Below are the code and all the weights of a small trained network. Each question names an input and a target symbol and asks about switching units off, where a switched-off unit gives its printed mean instead of its output.

import numpy as np


def w(rows, s, z=0):
    codes = np.array(rows[::2]) - 128.0
    scale = np.full(codes.shape[1], s)
    scale[-1] = z or s
    return codes * scale


def f(y):
    return np.maximum(y, 0)


def softmax(a):
    e = np.exp(a - a.max(-1, keepdims=True))
    return e / e.sum(-1, keepdims=True)


def log_softmax(a):
    a = a - a.max(-1, keepdims=True)
    return a - np.log(np.exp(a).sum(-1, keepdims=True))


def net(x, mask):
    ids = ['αβδεζμω'.index(c) for c in x.split()]
    T = len(ids)
    res = E[ids] + P[:T]
    u = 0
    for l in range(2):
        q, k, v = (res @ M[l].T for M in (Q, K, V))
        z = softmax(np.where(np.tri(T) > 0, q @ k.T / 2**0.5, -1e9)) @ v
        res = res + np.where(mask[u], z, O[l][:, -1]) @ O[l][:, :-1]
        u += 1
        y = f(res @ A[l][:, :-1].T + A[l][:, -1])
        res = res + np.where(mask[u : u + 8], y, B[l][:, -1]) @ B[l][:, :-1]
        u += 8
    return log_softmax(res[-1] @ U[:, :-1].T + U[:, -1])


Q, K, V, O, A, B = {}, {}, {}, {}, {}, {}
E = w([
[61,157,121,159],'α',
[119,97,124,184],'β',
[82,59,49,133],'δ',
[210,100,216,126],'ε',
[5,150,152,185],'ζ',
[163,176,146,56],'μ',
[199,150,140,255],'ω',
],0.018)
P = w([
[54,85,200,253],'0',
[95,138,155,194],'1',
[119,158,134,161],'2',
[130,167,128,140],'3',
[136,173,129,124],'4',
[126,163,143,115],'5',
[74,115,220,119],'6',
[111,142,177,102],'7',
[72,108,229,100],'8',
[119,144,171,84],'9',
[115,141,171,80],'10',
[134,157,147,69],'11',
[141,164,128,63],'12',
[141,164,136,58],'13',
],0.0068)
Q[0] = w([
[76,221,242,89],'0.h0',
[254,80,214,202],'0.h0',
],0.0052)
K[0] = w([
[79,254,156,134],'0.h0',
[173,125,164,176],'0.h0',
],0.0067)
V[0] = w([
[74,78,86,71],'0.h0',
[11,254,183,144],'0.h0',
],0.0084)
O[0] = w([
[109,56,167,94,1],'0.h0',
[183,254,88,98,177],'0.h0',
],0.0091,0.0062)
A[0] = w([
[200,67,178,112,126],'0.n0',
[86,126,155,72,53],'0.n1',
[95,148,61,146,157],'0.n2',
[119,93,124,3,50],'0.n3',
[150,93,132,89,3],'0.n4',
[99,95,103,72,58],'0.n5',
[71,164,126,131,94],'0.n6',
[77,153,103,19,213],'0.n7',
],0.015,0.0039)
B[0] = w([
[130,253,151,121,147],'0.n0',
[153,119,60,122,139],'0.n1',
[52,109,172,122,254],'0.n2',
[194,39,61,217,161],'0.n3',
[226,144,103,175,132],'0.n4',
[178,115,149,126,170],'0.n5',
[149,57,128,174,186],'0.n6',
[110,105,252,115,216],'0.n7',
],0.017,0.0073)
Q[1] = w([
[147,47,214,172],'1.h0',
[150,19,2,196],'1.h0',
],0.0093)
K[1] = w([
[72,87,121,101],'1.h0',
[130,122,115,7],'1.h0',
],0.018)
V[1] = w([
[195,43,254,187],'1.h0',
[93,114,127,175],'1.h0',
],0.0068)
O[1] = w([
[67,233,5,93,253],'1.h0',
[1,234,82,35,182],'1.h0',
],0.0042,0.018)
A[1] = w([
[145,84,197,82,158],'1.n0',
[181,134,183,63,221],'1.n1',
[174,71,149,155,163],'1.n2',
[179,155,124,112,3],'1.n3',
[140,122,164,168,136],'1.n4',
[154,73,42,115,140],'1.n5',
[78,90,96,140,201],'1.n6',
[249,93,118,153,82],'1.n7',
],0.019,0.0037)
B[1] = w([
[149,177,177,175,179],'1.n0',
[145,40,59,128,168],'1.n1',
[49,84,148,101,173],'1.n2',
[103,168,222,108,150],'1.n3',
[134,147,144,108,177],'1.n4',
[126,185,216,152,179],'1.n5',
[128,103,72,94,245],'1.n6',
[255,193,27,122,155],'1.n7',
],0.023,0.012)
U = w([
[161,110,79,91,24],'α',
[163,113,80,88,11],'β',
[189,64,94,130,252],'δ',
[171,206,76,186,172],'ε',
[114,113,1,3,162],'ζ',
[182,128,172,25,226],'μ',
[77,79,128,117,64],'ω',
],0.0083,0.0044)

Each question gives the input, a string of symbols that net reads in full, and the target symbol t.
The units are the heads (2 rows each of Q, K, V and O) and the neurons (one row each of A and B). Each row of codes is followed by its name. A weight is (code - 128) times the scale printed after its matrix; where a second scale follows, it is the last column's (O, A, B and U).
mask holds one flag per unit, layer by layer, with each layer's heads first. A switched-off unit (its flag False) gives its mean, the last column of its rows in O or B, instead of its output. The means were averaged over made-up inputs and are rounded, as every weight is.
A unit's drop is (log p(t) with every unit on - log p(t) with that unit switched off) / (log p(t) with every unit on - log p(t) with every unit switched off).
The circuit of an input: a set's keep is (log p(t) with only the set's units on - log p(t) with every unit switched off) / (log p(t) with every unit on - log p(t) with every unit switched off). Starting from the 12 units with the biggest drops (on a tie, the unit counted first), units are removed one at a time, each time the one whose removal leaves the highest keep (on an exact tie, the one counted first), for as long as the keep stays at least 0.8.
units of the circuit, in order: the units of the circuit, biggest drop first
most important unit: the unit with the biggest drop
k most important neurons: the k neurons with the biggest drops, biggest first
top k neurons in layer l: the k neurons of layer l with the biggest drops, biggest first
drop of u: that unit's drop, to one decimal
input δ α ω α ω ω δ α, target μ: most important unit : 0.n7
input α ω ω ω ω ω δ ω β α, target ω: top 3 neurons in layer 0 : [0.n7; 0.n3; 0.n6]
input α ω μ δ α ε α, target μ: units of the circuit, in order : [0.h0; 0.n7]
input δ α ε ω δ, target ω: 3 most important neurons : [0.n3; 1.n5; 1.n2]
input ζ α β ω μ δ ω δ δ μ δ, target ε: 4 most important neurons : [1.n5; 1.n7; 0.n5; 0.n3]
input δ δ ω μ δ, target μ: 4 most important neurons : [1.n5; 0.n5; 1.n2; 1.n7]
input ω ω δ ω ω ω δ, target ω: top 2 neurons in layer 0 : [0.n3; 0.n5]
input δ ω ζ μ α ω δ ζ ω ζ, target μ: units of the circuit, in order : [0.n7; 0.h0]
input β ω ω β ζ δ ζ δ δ α ζ, target μ: units of the circuit, in order : [0.h0; 0.n7]
input δ ω δ μ δ ω ω ω δ δ ζ, target ζ: top 3 neurons in layer 0 : [0.n6; 0.n5; 0.n2]
input μ ω δ δ ζ ζ δ, target μ: 4 most important neurons : [1.n5; 1.n2; 0.n5; 1.n7]
input ε α δ ω β α, target ω: top 2 neurons in layer 0 : [0.n7; 0.n3]
input ω δ α, target ζ: top 3 neurons in layer 1 : [1.n6; 1.n5; 1.n0]
input ζ ω δ ω β α ω ω δ ω δ ω δ, target ε: 2 most important neurons : [1.n7; 1.n5]
input α ω ω ω ε α ζ, target ζ: 3 most important neurons : [0.n6; 1.n6; 1.n5]
input δ δ ω ω δ δ α, target ζ: 3 most important neurons : [0.n5; 1.n6; 1.n5]
input β μ ω β β ζ α β, target ζ: drop of 1.n5 : 0.3
input δ δ α δ δ ω ω δ ε μ ζ ω μ, target δ: drop of 1.n1 : 1.0
input ω ε δ ε α ω β ω ω μ, target δ: drop of 0.n7 : 1.9
